Below is a small trained network, with its code and all its weights. Each question gives an input and a target symbol and asks what happens when units are switched off, that is, made to give their printed mean instead of their output.

import numpy as np


def w(rows, s, z=0):
    codes = np.array(rows[::2]) - 128.0
    scale = np.full(codes.shape[1], s)
    scale[-1] = z or s
    return codes * scale


def norm(h):
    return h / np.sqrt((h * h).mean(-1, keepdims=True) + 1e-5)


def f(y):
    return np.maximum(y, 0)


def softmax(a):
    e = np.exp(a - a.max(-1, keepdims=True))
    return e / e.sum(-1, keepdims=True)


def log_softmax(a):
    a = a - a.max(-1, keepdims=True)
    return a - np.log(np.exp(a).sum(-1, keepdims=True))


def net(x, mask):
    ids = ['ΓΘΞαεζημω'.index(c) for c in x.split()]
    T = len(ids)
    res = E[ids] + P[:T]
    u = 0
    for l in range(2):
        q, k, v = (norm(res) @ M[l].T for M in (Q, K, V))
        z = softmax(np.where(np.tri(T) > 0, q @ k.T / 3**0.5, -1e9)) @ v
        res = res + np.where(mask[u], z, O[l][:, -1]) @ O[l][:, :-1]
        u += 1
        y = f(norm(res) @ A[l][:, :-1].T + A[l][:, -1])
        res = res + np.where(mask[u : u + 4], y, B[l][:, -1]) @ B[l][:, :-1]
        u += 4
    return log_softmax(norm(res)[-1] @ U[:, :-1].T + U[:, -1])


Q, K, V, O, A, B = {}, {}, {}, {}, {}, {}
E = w([
[115,125,161,185,171,167,154,118],'Γ',
[169,155,186,182,177,166,182,117],'Θ',
[105,74,62,189,48,138,34,111],'Ξ',
[126,136,68,91,132,118,104,47],'α',
[49,78,97,104,101,74,148,58],'ε',
[162,137,54,100,196,39,103,154],'ζ',
[168,98,103,191,107,33,190,3],'η',
[110,96,150,158,145,143,104,233],'μ',
[146,146,160,45,93,102,163,143],'ω',
],0.016)
P = w([
[200,127,159,134,86,147,83,123],'0',
[203,127,3,129,98,217,222,214],'1',
[104,21,97,122,99,189,236,144],'2',
[204,100,178,131,134,119,43,99],'3',
[204,155,32,141,95,188,177,212],'4',
[82,193,92,141,111,138,137,114],'5',
[166,83,176,131,159,120,60,103],'6',
[159,114,68,163,114,170,158,194],'7',
[41,43,99,151,122,119,203,116],'8',
[131,82,211,138,193,143,96,117],'9',
[147,140,65,175,139,148,136,203],'10',
[27,214,104,204,201,146,142,62],'11',
],0.012)
Q[0] = w([
[137,90,174,154,145,108,61,118],'L0H0',
[140,71,164,2,216,137,121,174],'L0H0',
[51,248,102,95,163,168,102,164],'L0H0',
],0.0082)
K[0] = w([
[191,197,130,177,172,119,100,182],'L0H0',
[213,209,196,38,196,214,72,255],'L0H0',
[66,48,89,24,151,151,139,212],'L0H0',
],0.0068)
V[0] = w([
[184,14,100,164,93,105,125,81],'L0H0',
[174,79,49,111,114,253,50,43],'L0H0',
[151,229,170,159,112,76,142,188],'L0H0',
],0.0053)
O[0] = w([
[173,125,116,200,157,177,155,130,253],'L0H0',
[69,91,134,31,225,130,82,110,199],'L0H0',
[253,75,179,165,143,134,91,155,73],'L0H0',
],0.011,0.0041)
A[0] = w([
[60,147,76,18,100,153,174,103,6],'L0N0',
[80,107,211,122,96,185,216,138,35],'L0N1',
[134,138,230,1,75,66,117,56,59],'L0N2',
[93,182,75,134,53,96,176,57,115],'L0N3',
],0.0055,0.0017)
B[0] = w([
[170,144,164,152,182,228,97,223,253],'L0N0',
[121,97,60,2,249,112,122,185,200],'L0N1',
[42,170,195,170,113,35,92,132,204],'L0N2',
[180,185,151,183,208,121,159,165,240],'L0N3',
],0.0081,0.0032)
Q[1] = w([
[196,5,136,22,72,169,140,123],'L1H0',
[142,74,185,141,209,119,91,113],'L1H0',
[102,120,54,143,148,140,223,175],'L1H0',
],0.013)
K[1] = w([
[184,229,116,96,39,205,46,110],'L1H0',
[107,137,92,254,84,149,121,47],'L1H0',
[95,191,194,110,222,60,113,224],'L1H0',
],0.008)
V[1] = w([
[153,128,166,101,159,121,251,15],'L1H0',
[82,209,232,43,113,133,163,181],'L1H0',
[201,202,97,69,195,2,138,170],'L1H0',
],0.0087)
O[1] = w([
[147,40,125,4,110,125,211,103,201],'L1H0',
[140,157,156,124,85,210,138,106,67],'L1H0',
[190,131,82,94,151,144,153,87,250],'L1H0',
],0.019,0.0023)
A[1] = w([
[172,144,124,167,94,66,150,43,158],'L1N0',
[194,105,255,110,172,94,74,66,45],'L1N1',
[197,143,133,234,105,152,143,214,255],'L1N2',
[190,177,248,130,8,107,35,116,28],'L1N3',
],0.0096,0.0034)
B[1] = w([
[52,107,115,91,142,248,79,169,175],'L1N0',
[144,186,94,155,90,189,136,166,191],'L1N1',
[83,106,179,185,116,112,139,15,254],'L1N2',
[80,65,3,124,71,59,140,191,154],'L1N3',
],0.013,0.0057)
U = w([
[11,102,177,50,82,141,125,128,69],'Γ',
[168,21,187,37,95,59,157,53,222],'Θ',
[109,119,112,177,149,185,145,243,42],'Ξ',
[75,150,120,32,189,207,45,134,70],'α',
[53,183,35,137,21,125,254,241,177],'ε',
[245,160,20,170,195,88,126,143,7],'ζ',
[168,58,101,191,124,121,171,128,151],'η',
[133,160,188,202,147,42,78,90,252],'μ',
[223,211,136,137,53,254,146,88,122],'ω',
],0.0081,0.0034)

Each question gives the input, a string of symbols that net reads in full, and the target symbol t.
The units are the heads (3 rows each of Q, K, V and O) and the neurons (one row each of A and B). Each row of codes is followed by its name. A weight is (code - 128) times the scale printed after its matrix; where a second scale follows, it is the last column's (O, A, B and U).
mask holds one flag per unit, layer by layer, with each layer's heads first. A switched-off unit (its flag False) gives its mean, the last column of its rows in O or B, instead of its output. The means were averaged over made-up inputs and are rounded, as every weight is.
A unit's drop is (log p(t) with every unit on - log p(t) with that unit switched off) / (log p(t) with every unit on - log p(t) with every unit switched off).
The circuit of an input: a set's keep is (log p(t) with only the set's units on - log p(t) with every unit switched off) / (log p(t) with every unit on - log p(t) with every unit switched off). Starting from all 10 units, units are removed one at a time, each time the one whose removal leaves the highest keep (on an exact tie, the one counted first), for as long as the keep stays at least 0.8.
units of the circuit, in order: the units of the circuit, biggest drop first
most important unit: the unit with the biggest drop
k most important neurons of layer l: the k neurons of layer l with the biggest drops, biggest first
input ω ω Θ ω, target ε: 2 most important neurons of layer 0 : (L0N1 L0N2)
input ε η ζ Θ ω ω ω Ξ ζ ζ, target μ: units of the circuit, in order : (L1H0 L0H0 L0N3)
input ω ε ε ε Θ ε Θ Θ, target ε: most important unit : L0H0
input Γ α η ζ μ ω α ε ω Ξ ε α, target ω: units of the circuit, in order : (L0H0 L1H0 L0N2)
input ω ω α Γ, target Ξ: units of the circuit, in order : (L0N0 L1N1 L1H0 L1N2)
input Θ ζ Θ ε α ε, target Θ: 2 most important neurons of layer 1 : (L1N1 L1N0)
input α Γ Ξ α Ξ Θ Ξ ε ω Ξ ω Ξ, target ω: units of the circuit, in order : (L1H0 L0N2)
input Ξ Θ α Θ Ξ ω μ η μ, target ω: 2 most important neurons of layer 0 : (L0N2 L0N0)
input α α Θ α, target α: 2 most important neurons of layer 1 : (L1N2 L1N1)
input Θ Γ Θ, target Θ: units of the circuit, in order : (L1H0 L0N0)
input α ω α, target α: units of the circuit, in order : (L0H0 L0N0)
input α Γ Θ, target α: units of the circuit, in order : (L0H0 L0N1)
input ε Ξ Γ ω ω Θ η η ζ, target Θ: units of the circuit, in order : (L1H0 L0N3)
input ζ η ζ Γ α Ξ, target ζ: most important unit : L1H0
input ε Θ ε ω Γ α, target ε: units of the circuit, in order : (L0H0 L1N2)
input Γ Θ Γ Θ ω ω ω μ ω ζ Γ, target ω: units of the circuit, in order : (L1H0 L0N2)
input α ω Γ ω Ξ Ξ, target Γ: 2 most important neurons of layer 1 : (L1N1 L1N0)
input ζ Θ Θ ω ω Γ Γ, target Ξ: units of the circuit, in order : (L1N1 L1H0 L1N2)
input α ω ζ ε α Θ, target ζ: 2 most important neurons of layer 1 : (L1N2 L1N0)
input η Θ Θ α, target Θ: units of the circuit, in order : (L1H0)
input ω Θ ω ω Γ ε Θ, target ω: 3 most important neurons of layer 0 : (L0N3 L0N1 L0N2)
input Ξ Θ α ζ Γ ω, target α: units of the circuit, in order : (L0H0 L0N0)
input Θ α Γ ζ Θ ω μ μ, target ω: 2 most important neurons of layer 0 : (L0N2 L0N3)
input α ε μ ζ η, target μ: 2 most important neurons of layer 0 : (L0N3 L0N1)
input α ω ζ, target α: 2 most important neurons of layer 0 : (L0N0 L0N3)
input μ Θ ω ε, target Γ: 2 most important neurons of layer 0 : (L0N0 L0N2)
